[-0.182, 0.081, -0.147, 0.137, -0.011]: 0.137
[107.695, 48.579, -3.637, -183.640, -145.227, -94.666, 85.874]: -94.666
[-5.835, -8.063, -8.745, 3.701, 10.649, -12.949]: 10.649
[-0.3, -1.3, -1.3, -0.3, -1.4, 1.6, -0.5]: 1.6
[0.13, -0.12, -0.16, 0.14, -0.01]: 0.14
[0.00, -0.11, 0.13, 0.01]: 0.13
[-180.74, 116.46, -129.76, 65.12, 58.91]: 65.12
---
[[ -1.6 -26.1  -8.2  12.9  32.8]
 [-61.6  24.0 -14.2  41.7 -20.0]
 [  4.2 -40.6  -1.8 -39.4  10.5]] out -1.6

[[ 68.6  29.2 -24.7 -58.1 -70.2 -37.2]
 [ 43.5  72.6  64.0   8.4 -34.6 -70.3]
 [ 25.0 -24.4 -69.1 -58.7 -37.6  13.8]] out 68.6

[[-11.0 -11.4  32.6  21.5  -2.5 -37.1]
 [  8.9   0.7  75.2 -29.5  39.9 -61.8]
 [ 13.7  14.3  72.6 -62.6  27.6 -36.4]] out -11.0

[[  3.7 -34.9  15.6 -16.7  18.2 -52.0]
 [-28.1 -74.9  52.5 -61.5  21.3  -4.1]
 [-18.6  43.1  54.6  25.0  -9.5  63.9]] out 3.7

[[-13.7 -15.9  16.6  51.6   7.1 -14.8  55.9]
 [  9.3   4.7 -13.7  -7.1   9.0 -18.3 -17.5]
 [ -6.2 -12.1 -29.3  30.2   2.3 -56.9  27.0]] out -13.7

[[-15.2  14.5 -12.8 -29.2 -41.6   3.3]
 [ 32.5   8.8  33.6  29.4 -15.9 -33.1]
 [ 15.3 -22.7  21.2  46.3  17.8 -57.7]] out -15.2

[[-54.0  65.4  60.1   5.7  57.3   5.2]
 [ -5.7 -27.4 -30.0  12.6 -33.1  -2.5]
 [-15.2  20.9  21.7  -9.2  24.1  -2.8]] out -54.0

[[ -2.3  26.6 -59.9 -31.6 -22.0 -32.7]
 [ 46.5  15.8  34.4 -42.2 -26.2 -26.0]
 [ 50.2  28.6  46.1  -7.5 -10.4 -27.7]] out -2.3

[[-10.0  -5.9  37.9   3.1 -56.7   8.9 -12.2]
 [  1.8   4.3 -54.8  -0.9  70.0  -8.8   7.8]
 [  1.6 -13.6  16.0 -11.8 -24.5  15.7   6.3]] out -10.0
---
[[952 870 287 262 898 277]
 [191 292 866 890 251 875]
 [193 283 870 893 252 880]
 [192 289 869 893 251 879]
 [203 299 859 883 260 867]
 [950 853 297 273 893 288]
 [201 286 866 891 256 876]
 [950 858 293 270 894 286]]: 288

[[ 356  218  224  322 -302  639 -284  312  -80]
 [ 100  399  268   23  -87  592 -281   54  189]
 [ 652 -459  208  136  -70 -173   78   -2  -14]
 [ 441 -944  264 -575  -99   65   84  309  -15]
 [ 278 -619 -647 -478 -231 -905   55  -96 -184]
 [ 472  -71 -850  370   82 -299  108  501  357]
 [ -37 -570   74 -897 -339  330 -576   49  172]
 [ 126  -81 -436 -130   13  868   35  240 -359]
 [-214  103 -838  291  -51  674  -82  308  288]
 [  75   16  -29   53 -717  288 -732 -146  403]
 [-127 -251 -268  832  105  264  615    9  251]
 [ 209 -115  122   76  415   21 -296 -641 -163]]: 403

[[5548 5899 2716 5616 3166 5953 5968 3198 5026 5645 2907 7436 2791 3130
  4832 7785]
 [5222 5625 3026 5425 2325 5593 5299 2593 5772 5176 3743 4745 2753 3357
  7296 7989]
 [4980 5180 3454 5350 2170 5293 5245 3051 5420 4382 4867 3157 3259 4214
  8920 7432]
 [5387 5790 2912 5499 2832 5776 5583 2900 5450 5461 3298 6234 2806 3239
  5861 7895]
 [5252 5629 3167 5376 2379 5516 5321 2639 5729 5082 3801 4746 2854 3465
  7121 7929]
 [5306 5303 3446 5363 2317 5151 5617 3278 5037 4488 4621 3585 3374 4343
  7964 7262]
 [5394 5797 2888 5519 2985 5786 5592 3027 5354 5517 3274 6440 2851 3291
  5715 7835]
 [5508 5878 2813 5553 2971 5849 5728 2988 5326 5635 3066 6719 2765 3156
  5370 7873]
 [5415 5892 2653 5610 2889 5971 5706 2850 5350 5611 2922 6896 2554 2913
  5590 8055]
 [3825 4705 7669 5240 7658 6135 2255 5868 9187 7037 7674 2511 6990 5555
  8563 3819]
 [5498 5880 2808 5618 2983 6022 5845 2966 5312 5636 3008 7058 2718 2984
  5230 7865]
 [5444 5885 2607 5594 2922 5935 5817 2913 5282 5678 2873 7116 2650 2960
  5191 8006]]: 3819

[[66 70 25 45 38 46 78 76 39 76 43 44]
 [64 66 25 49 41 51 68 70 35 78 44 51]
 [65 63 29 54 42 51 69 71 38 77 37 55]
 [32 75 64 46 66 68 52 47 19 71 37 56]
 [47 22 40 37 60 54 58 76 54 37 61 40]
 [64 67 25 46 35 44 80 77 37 74 42 48]
 [60 31 58 50 36 45 39 63 75 48 54 56]
 [53 37 61 43 34 50 40 53 71 45 62 52]
 [57 34 57 51 36 49 39 64 76 46 57 55]
 [39 45 73 30 72 61 49 30 65 50 37 30]
 [36 43 75 24 76 56 43 36 69 59 38 24]]: 55

[[5607 5547 5181 6097 6271 5810 5321 6351 6277 4323 6394 5839 6111 5235
  5502]
 [6254 6600 6482 5722 5732 6044 5288 7168 5886 5267 5759 6278 6815 6376
  5112]
 [3711 4919 6336 5408 7622 5856 4769 5228 5431 3626 6697 4711 5015 4605
  6322]
 [3014 5519 8358 4735 8480 6436 4215 5827 4649 3194 6717 4311 4917 5040
  6424]
 [3540 4912 6829 5077 7270 5845 5107 4744 4782 4478 6169 4520 4489 4844
  6519]
 [4905 5856 6589 5576 6944 6009 4824 6485 5782 4064 6521 5544 6151 5358
  5741]
 [6275 6553 7192 5185 4967 5929 5620 6717 5197 6651 4978 6011 6252 6746
  5202]
 [5493 6685 7300 5824 7613 6552 4154 8239 6346 2877 6980 6025 7552 5889
  5167]
 [4618 5751 6372 5841 7839 6321 4362 6901 6158 2571 7214 5382 6431 4943
  5769]
 [3635 5085 7326 4636 6780 5763 5331 4467 4376 5547 5620 4489 4235 5289
  6462]
 [5371 5825 6088 5847 6642 5989 5095 6478 6017 4102 6464 5645 6159 5316
  5361]]: 5769
---
[[525 318 725 633 695 445]
 [238 384 264 439 661 176]
 [635 458 835 377 437 688]] | 525, 688

[[36 26 50 91 39 20]
 [54 42 67 48 53 11]] | 36, 11

[[36 28 19 74 50 33]
 [44 40 22 29 62 42]
 [31 37 57 53  4 81]] | 36, 81

[2 6 2 8] | 2, 8

[[42 63 48 17 49  9]
 [21 54  9 56 42 80]] | 42, 80

[7793 8517 2173 2729 6170 6864 2256] | 7793, 2256

[[  4  -4 -25  35  16   7  28]
 [  0 -29 -24   8   4 -11  46]] | 4, 46

[241 227   5 139] | 241, 139

[ 3 29 84 43] | 3, 43
---
array([[ 44.3,   2.3,  60.0, -70.2],
       [ -0.3,   0.1,   7.7,  -5.1],
       [ 26.7, -43.7,  25.3, -52.7]]) -> -0.3

array([[-53.0, -34.9, -12.0,   6.6,  23.1,  42.3,  59.7],
       [ 68.4,  76.1,  74.2,  70.2,  61.2,  45.0,  28.2],
       [-73.8, -71.4, -68.8, -58.3, -43.8, -22.5,  -0.2]]) -> 68.4

array([[ 17.4,  -0.4,  -5.4, -19.7, -38.9],
       [-14.6, -14.9, -11.7,   0.4,  22.4],
       [-19.5,  -8.2,  56.9, -65.3, -24.9]]) -> -14.6

array([[ 41.6,   8.7, -24.0, -46.0, -49.1, -35.1],
       [  0.2,  35.9,  59.0,  60.2,  40.1,   6.8],
       [-39.7, -50.0, -41.7, -20.6,   4.3,  23.4]]) -> 0.2

array([[-55.5,  14.2,  15.8,  27.9, -10.3],
       [  9.6,  14.5,  18.1,  40.5,  17.6],
       [-12.9,  -1.8,  21.4,  45.0, -28.3]]) -> 9.6

array([[-12.9,  66.4, -17.5, -40.3,  -9.1, -22.8],
       [ 19.2,  61.8, -19.7, -45.2,   0.6, -39.2],
       [  8.4,  59.6, -26.2, -48.5,  -4.2, -37.7]]) -> 19.2
---
[-32.1  44.2   7.4  62.6 -14.9  39.6 -76.0] -> -14.9

[[-13.9  47.5   9.3 -47.0]
 [-60.1   4.4 -47.4  12.6]
 [ 11.7 -32.3   0.4 -24.5]] -> -60.1

[71.3 14.0 -1.1 11.3 -3.5 -9.0] -> -3.5

[ 45.1   1.7 -10.5  63.7  15.9] -> 15.9

[[  3.4  27.5 -37.2 -57.1]
 [ 13.5  57.7  36.6 -23.3]] -> 13.5

[ 21.5 -74.8 -11.7 -15.5  16.1  33.6 -32.0] -> 16.1

[ 23.7  14.1 -25.0 -21.9 -63.0] -> -63.0
---
[[12, 19, 32, 35], [-12, -15, -20, -29]] ans = -15
[[5155, 4432, 3944, 4226, 4621, 5843, 4466], [4956, 3832, 2966, 5785, 4336, 4989, 5214], [6516, 4374, 2935, 3793, 5064, 8281, 4554]] ans = 4336
[[-8, -37, -31, -18, -36, -22, -43], [16, -26, 26, 22, 20, 3, 21]] ans = 20
[[665, 104, 404, 464, 307, 369, 488], [86, 604, 426, 384, 716, 368, 413], [312, 870, 513, 416, 483, 491, 324]] ans = 716
[[3441, 5787, 8459, 6951, 7345, 8127], [3119, 7036, 6829, 6534, 6881, 7221]] ans = 6534
[[552, 539, 230, 513, 527, 562], [560, 336, 704, 217, 856, 330], [332, 883, 55, 832, 211, 884]] ans = 217
